Here is a tiny trained network, its code and every weight. The questions are about switching its units off for an input and a class, where a switched-off unit gives its printed mean instead of its output.

import numpy as np


def w(rows, s, z=0):
    codes = np.array(rows[::2]) - 128.0
    scale = np.full(codes.shape[1], s)
    scale[-1] = z or s
    return codes * scale


def f(y):
    return np.maximum(y, 0)


def log_softmax(a):
    a = a - a.max(-1, keepdims=True)
    return a - np.log(np.exp(a).sum(-1, keepdims=True))


def net(x, mask):
    res = np.array(x, float).reshape(1, 7) / 4 @ E
    y = f(res @ A[0][:, :-1].T + A[0][:, -1])
    res = res + np.where(mask, y, B[0][:, -1]) @ B[0][:, :-1]
    return log_softmax(res[-1] @ U[:, :-1].T + U[:, -1])


A, B = {}, {}
E = w([
[116,116,128,68,182,116,72,124,224,96,49],'x0',
[78,141,120,176,109,91,126,114,137,147,114],'x1',
[250,153,151,180,106,203,74,154,115,117,158],'x2',
[137,113,95,185,129,120,143,29,163,128,170],'x3',
[178,109,92,151,135,113,159,185,82,127,129],'x4',
[111,182,89,88,73,55,128,114,120,101,83],'x5',
[130,88,179,144,151,86,70,180,111,229,83],'x6',
],0.011)
A[0] = w([
[182,138,105,157,111,100,111,119,122,142,123,134],'n0',
[137,126,151,121,121,128,124,107,108,125,141,50],'n1',
[157,140,138,107,140,136,129,165,133,103,110,61],'n2',
[106,130,126,115,118,115,155,129,108,151,118,4],'n3',
[182,145,181,57,128,192,72,247,142,75,104,89],'n4',
[128,122,116,122,141,127,132,116,153,87,113,184],'n5',
[159,131,92,129,126,118,158,113,123,119,123,72],'n6',
[117,123,146,126,146,121,140,128,147,150,129,96],'n7',
[146,128,122,139,134,152,131,125,112,146,132,37],'n8',
[176,137,169,157,111,161,96,126,96,179,147,183],'n9',
[187,165,86,141,76,164,197,86,76,11,180,130],'n10',
[127,157,99,162,102,139,161,132,120,65,141,49],'n11',
[136,101,120,130,164,137,153,159,148,133,138,44],'n12',
[119,95,126,123,179,134,126,124,152,146,124,126],'n13',
[71,149,131,107,90,89,134,146,93,159,115,54],'n14',
[192,104,108,154,112,90,95,135,111,176,115,69],'n15',
[68,169,138,88,78,111,68,17,194,82,104,76],'n16',
[155,126,136,148,122,102,82,153,135,199,112,53],'n17',
[50,141,128,142,80,67,130,172,90,180,116,103],'n18',
[85,125,137,138,114,131,134,131,106,126,108,111],'n19',
[65,138,141,120,112,90,142,143,90,138,125,122],'n20',
[74,100,151,119,163,150,123,125,159,174,119,149],'n21',
[132,136,176,117,108,233,141,91,100,124,195,117],'n22',
[89,124,134,122,145,126,106,63,187,113,127,94],'n23',
[173,137,158,131,117,109,70,149,124,184,109,102],'n24',
],0.013,0.0034)
B[0] = w([
[187,144,142,167,119,116,131,140,134,97,142,158],'n0',
[138,129,145,142,120,139,131,109,134,130,114,134],'n1',
[80,111,108,102,87,167,123,166,111,116,150,153],'n2',
[106,115,122,109,136,112,136,132,94,154,125,146],'n3',
[69,74,93,24,150,218,41,215,87,104,129,221],'n4',
[83,108,132,116,97,101,118,96,144,86,141,163],'n5',
[113,130,126,148,117,119,152,173,106,112,123,150],'n6',
[69,121,116,151,92,133,154,164,130,123,158,144],'n7',
[139,150,148,129,117,138,107,112,150,153,95,143],'n8',
[199,146,180,178,154,179,118,104,172,187,128,193],'n9',
[221,104,56,117,71,94,191,67,54,21,112,251],'n10',
[151,107,107,107,123,86,160,101,113,66,131,174],'n11',
[118,84,123,126,114,163,139,162,136,136,135,145],'n12',
[93,81,112,138,125,142,166,162,170,115,136,161],'n13',
[75,157,124,113,133,97,124,136,47,190,170,175],'n14',
[165,153,156,206,142,124,95,127,160,143,108,163],'n15',
[70,248,160,114,129,113,89,20,219,103,129,226],'n16',
[155,168,141,219,109,91,99,178,125,93,145,167],'n17',
[109,148,136,103,161,61,140,175,51,197,108,195],'n18',
[151,126,105,91,137,98,123,91,141,162,73,149],'n19',
[88,127,155,93,119,84,141,129,64,156,136,176],'n20',
[103,63,92,149,157,80,175,177,173,132,130,179],'n21',
[154,120,168,78,139,193,157,57,111,226,127,197],'n22',
[79,137,150,119,132,121,149,94,213,132,118,188],'n23',
[178,156,130,220,117,151,62,153,132,121,129,173],'n24',
],0.015,0.021)
U = w([
[47,178,146,81,134,91,146,59,255,117,107,134],'0',
[92,150,140,117,151,29,179,157,54,236,101,142],'1',
[78,6,96,157,167,88,232,144,238,153,143,108],'2',
[177,118,44,102,57,91,227,70,77,67,111,72],'3',
[219,114,175,103,101,200,194,47,78,195,148,111],'4',
[115,87,105,54,137,206,47,193,123,116,106,82],'5',
[201,136,173,225,130,138,111,166,133,175,117,253],'6',
],0.0071,0.0014)

Each question gives the input, the list of numbers given to net, and the class t.
The units are the neurons (one row each of A and B). Each row of codes is followed by its name. A weight is (code - 128) times the scale printed after its matrix; where a second scale follows, it is the last column's (A, B and U).
mask holds one flag per neuron, in row order. A switched-off neuron (its flag False) gives its mean, the last column of its row in B, instead of its output. The means were averaged over made-up inputs and are rounded, as every weight is.
A unit's drop is (log p(t) with every unit on - log p(t) with that unit switched off) / (log p(t) with every unit on - log p(t) with every unit switched off).
The circuit of an input: a set's keep is (log p(t) with only the set's units on - log p(t) with every unit switched off) / (log p(t) with every unit on - log p(t) with every unit switched off). Starting from the 12 units with the biggest drops (on a tie, the unit counted first), units are removed one at a time, each time the one whose removal leaves the highest keep (on an exact tie, the one counted first), for as long as the keep stays at least 0.8.
units of the circuit, in order: the units of the circuit, biggest drop first
k most important neurons: the k neurons with the biggest drops, biggest first
drop of u: that unit's drop, to one decimal
input [7,4,2,4,-5,-8,6], class 2: most important neuron	(n21)
input [2,-2,-5,8,8,-3,-1], class 2: units of the circuit, in order	(n10; n16)
input [8,7,-7,5,4,-7,0], class 2: 2 most important neurons	(n21; n13)
input [-7,5,6,-2,3,5,1], class 6: 3 most important neurons	(n9; n15; n24)
input [1,-7,8,1,-5,-7,6], class 5: 2 most important neurons	(n4; n2)
input [4,1,-3,-5,4,-5,-7], class 5: 2 most important neurons	(n4; n10)
input [-5,5,-3,-4,3,6,-4], class 1: 2 most important neurons	(n18; n14)
input [6,-2,-8,4,-1,-2,7], class 2: 2 most important neurons	(n21; n13)
input [1,-2,1,8,-2,-3,2], class 0: 2 most important neurons	(n10; n23)
input [-7,3,4,-8,2,-6,-7], class 4: 2 most important neurons	(n22; n9)
input [3,3,3,8,-1,6,-4], class 0: 2 most important neurons	(n16; n23)
input [1,7,7,-7,-3,-7,-7], class 5: drop of n4	8.8
input [6,-7,8,4,-5,-2,6], class 5: drop of n24	0.0
input [1,5,-2,2,-3,-4,7], class 2: units of the circuit, in order	(n21)
input [8,4,-3,-5,5,6,-8], class 0: drop of n16	0.2
input [-2,0,-6,6,-2,1,-4], class 0: drop of n16	3.0
